Below are the code and all the weights of a small trained network. Each question names an input and a target symbol and asks about switching units off, where a switched-off unit gives its printed mean instead of its output.

import numpy as np


def w(rows, s, z=0):
    codes = np.array(rows[::2]) - 128.0
    scale = np.full(codes.shape[1], s)
    scale[-1] = z or s
    return codes * scale


def norm(h):
    return h / np.sqrt((h * h).mean(-1, keepdims=True) + 1e-5)


def softmax(a):
    e = np.exp(a - a.max(-1, keepdims=True))
    return e / e.sum(-1, keepdims=True)


def log_softmax(a):
    a = a - a.max(-1, keepdims=True)
    return a - np.log(np.exp(a).sum(-1, keepdims=True))


def net(x, mask):
    ids = ['ΓΔαβεζηθλμξστψω'.index(c) for c in x.split()]
    T = len(ids)
    res = E[ids] + P[:T]
    u = 0
    for l in range(3):
        r = norm(res)
        for j in range(2):
            rows = slice(4 * j, 4 * j + 4)
            q, k, v = (r @ M[l][rows].T for M in (Q, K, V))
            z = softmax(np.where(np.tri(T) > 0, q @ k.T / 4**0.5, -1e9)) @ v
            o = O[l][rows]
            res = res + np.where(mask[u + j], z, o[:, -1]) @ o[:, :-1]
        u += 2
    return log_softmax(norm(res)[-1] @ U[:, :-1].T + U[:, -1])


Q, K, V, O = {}, {}, {}, {}
E = w([
[149,142,105,193],'Γ',
[149,102,152,137],'Δ',
[151,98,125,152],'α',
[193,126,186,161],'β',
[156,96,142,128],'ε',
[135,64,146,130],'ζ',
[219,163,88,116],'η',
[85,167,7,187],'θ',
[181,202,144,156],'λ',
[138,85,142,100],'μ',
[134,72,109,113],'ξ',
[88,105,140,206],'σ',
[97,158,126,83],'τ',
[93,95,132,133],'ψ',
[108,141,194,174],'ω',
],0.011)
P = w([
[254,9,196,153],'0',
[224,9,180,141],'1',
[187,36,162,137],'2',
[135,65,159,128],'3',
[102,87,143,110],'4',
[69,86,143,88],'5',
],0.0027)
Q[0] = w([
[154,94,89,103],'0.h0',
[169,108,117,117],'0.h0',
[112,132,89,113],'0.h0',
[74,23,137,124],'0.h0',
[192,83,148,127],'0.h1',
[97,3,85,49],'0.h1',
[206,152,105,63],'0.h1',
[133,87,66,95],'0.h1',
],0.027)
K[0] = w([
[105,117,107,77],'0.h0',
[130,108,134,79],'0.h0',
[125,158,83,132],'0.h0',
[6,78,121,108],'0.h0',
[217,23,150,95],'0.h1',
[78,26,42,7],'0.h1',
[209,178,83,77],'0.h1',
[120,121,57,103],'0.h1',
],0.021)
V[0] = w([
[133,43,209,161],'0.h0',
[124,140,58,106],'0.h0',
[253,140,105,104],'0.h0',
[140,234,188,132],'0.h0',
[230,105,56,202],'0.h1',
[98,200,226,216],'0.h1',
[60,37,160,195],'0.h1',
[104,60,138,212],'0.h1',
],0.013)
O[0] = w([
[95,186,202,85,247],'0.h0',
[148,75,97,113,87],'0.h0',
[199,164,106,89,168],'0.h0',
[136,169,80,235,51],'0.h0',
[212,56,136,115,108],'0.h1',
[166,185,113,254,2],'0.h1',
[89,58,148,192,200],'0.h1',
[125,63,145,192,159],'0.h1',
],0.015,0.0062)
Q[1] = w([
[108,93,199,155],'1.h0',
[173,128,170,140],'1.h0',
[185,156,139,135],'1.h0',
[72,100,103,112],'1.h0',
[76,180,176,236],'1.h1',
[253,121,147,254],'1.h1',
[167,185,112,97],'1.h1',
[73,29,19,209],'1.h1',
],0.019)
K[1] = w([
[89,196,165,123],'1.h0',
[149,167,175,116],'1.h0',
[176,117,143,107],'1.h0',
[83,129,109,158],'1.h0',
[110,166,165,237],'1.h1',
[246,109,152,223],'1.h1',
[123,175,72,126],'1.h1',
[82,7,105,196],'1.h1',
],0.021)
V[1] = w([
[107,132,172,201],'1.h0',
[93,84,142,173],'1.h0',
[96,190,96,80],'1.h0',
[62,139,94,99],'1.h0',
[33,6,4,38],'1.h1',
[163,171,161,141],'1.h1',
[21,197,208,137],'1.h1',
[109,95,149,222],'1.h1',
],0.012)
O[1] = w([
[128,110,155,75,51],'1.h0',
[122,91,171,91,68],'1.h0',
[93,150,59,150,200],'1.h0',
[82,109,96,141,169],'1.h0',
[105,143,41,255,254],'1.h1',
[133,138,163,96,102],'1.h1',
[169,208,86,74,212],'1.h1',
[137,61,113,97,26],'1.h1',
],0.015,0.0043)
Q[2] = w([
[209,89,72,70],'2.h0',
[190,169,138,187],'2.h0',
[166,180,166,191],'2.h0',
[56,158,72,162],'2.h0',
[74,135,169,137],'2.h1',
[11,105,139,55],'2.h1',
[7,119,201,157],'2.h1',
[164,163,139,118],'2.h1',
],0.018)
K[2] = w([
[181,114,99,48],'2.h0',
[186,194,113,175],'2.h0',
[169,210,128,175],'2.h0',
[91,78,90,201],'2.h0',
[87,136,152,162],'2.h1',
[5,143,141,153],'2.h1',
[35,157,196,181],'2.h1',
[159,100,87,143],'2.h1',
],0.018)
V[2] = w([
[143,141,157,120],'2.h0',
[101,118,70,115],'2.h0',
[55,147,5,78],'2.h0',
[107,191,200,200],'2.h0',
[233,122,165,153],'2.h1',
[153,105,150,215],'2.h1',
[152,182,224,225],'2.h1',
[147,189,167,69],'2.h1',
],0.015)
O[2] = w([
[143,148,100,149,124],'2.h0',
[135,78,163,90,127],'2.h0',
[190,27,229,63,108],'2.h0',
[90,251,169,209,103],'2.h0',
[130,14,93,117,72],'2.h1',
[151,66,190,113,25],'2.h1',
[222,20,194,220,126],'2.h1',
[147,117,54,203,253],'2.h1',
],0.013,0.0046)
U = w([
[181,67,170,122,215],'Γ',
[127,127,137,124,87],'Δ',
[128,131,138,137,81],'α',
[222,160,213,88,98],'β',
[122,119,155,112,106],'ε',
[85,59,80,2,76],'ζ',
[214,103,39,70,109],'η',
[77,67,26,192,193],'θ',
[239,169,89,197,146],'λ',
[89,130,173,97,72],'μ',
[153,115,141,119,131],'ξ',
[99,111,192,181,105],'σ',
[76,224,56,134,252],'τ',
[22,122,199,146,25],'ψ',
[123,191,193,255,20],'ω',
],0.011,0.0032)

Each question gives the input, a string of symbols that net reads in full, and the target symbol t.
The units are the heads (4 rows each of Q, K, V and O). Each row of codes is followed by its name. A weight is (code - 128) times the scale printed after its matrix; where a second scale follows, it is the last column's (O and U).
mask holds one flag per head, layer by layer. A switched-off head (its flag False) gives its mean, the last column of its rows in O, instead of its output. The means were averaged over made-up inputs and are rounded, as every weight is.
A unit's drop is (log p(t) with every unit on - log p(t) with that unit switched off) / (log p(t) with every unit on - log p(t) with every unit switched off).
The circuit of an input: a set's keep is (log p(t) with only the set's units on - log p(t) with every unit switched off) / (log p(t) with every unit on - log p(t) with every unit switched off). Starting from all 6 units, units are removed one at a time, each time the one whose removal leaves the highest keep (on an exact tie, the one counted first), for as long as the keep stays at least 0.8.
circuit, biggest first: the units of the circuit, biggest drop first
most important unit: the unit with the biggest drop
heads that matter: for each layer, one digit per head in row order, 1 if its drop is at least 0.15 and else 0, layers parted by /
drop of u: that unit's drop, to one decimal
input η θ ω ξ Δ, target Γ: heads that matter	01 / 00 / 01
input β β Γ Γ, target β: circuit, biggest first	1.h1, 0.h0
input μ Δ Δ μ β, target β: heads that matter	01 / 01 / 00
input τ μ ζ, target θ: circuit, biggest first	1.h1, 0.h1
input Δ ε τ β ε, target θ: heads that matter	00 / 01 / 00
input θ ξ Γ μ, target ζ: most important unit	0.h1
input Γ ξ α, target ζ: heads that matter	11 / 00 / 00
input ζ τ τ β, target β: circuit, biggest first	1.h1, 0.h0
input ζ τ τ τ α θ, target θ: heads that matter	10 / 01 / 00
input μ ξ ε ζ, target ζ: heads that matter	11 / 00 / 10
input ε β Δ ζ ζ, target ψ: circuit, biggest first	0.h1, 0.h0
input Γ σ μ ω μ, target Γ: heads that matter	11 / 10 / 01
input ω ε ε, target Γ: heads that matter	11 / 00 / 01
input ψ τ τ ε α, target θ: heads that matter	00 / 00 / 00
input τ τ μ Γ, target Γ: heads that matter	01 / 00 / 00
input Δ ζ ζ τ μ Δ, target θ: heads that matter	10 / 01 / 00
input ξ λ ζ ξ, target ζ: heads that matter	11 / 00 / 00
input τ τ μ ω μ, target Γ: heads that matter	01 / 00 / 01
input ψ τ α θ, target θ: most important unit	1.h1
input η β α λ τ Γ, target λ: most important unit	2.h0
input τ θ Δ, target θ: circuit, biggest first	0.h1, 1.h0
input ζ Δ μ ω, target ω: drop of 0.h1	1.4
input β ε η α ψ σ, target ψ: drop of 0.h1	0.4
input ζ σ η, target η: drop of 0.h1	0.9
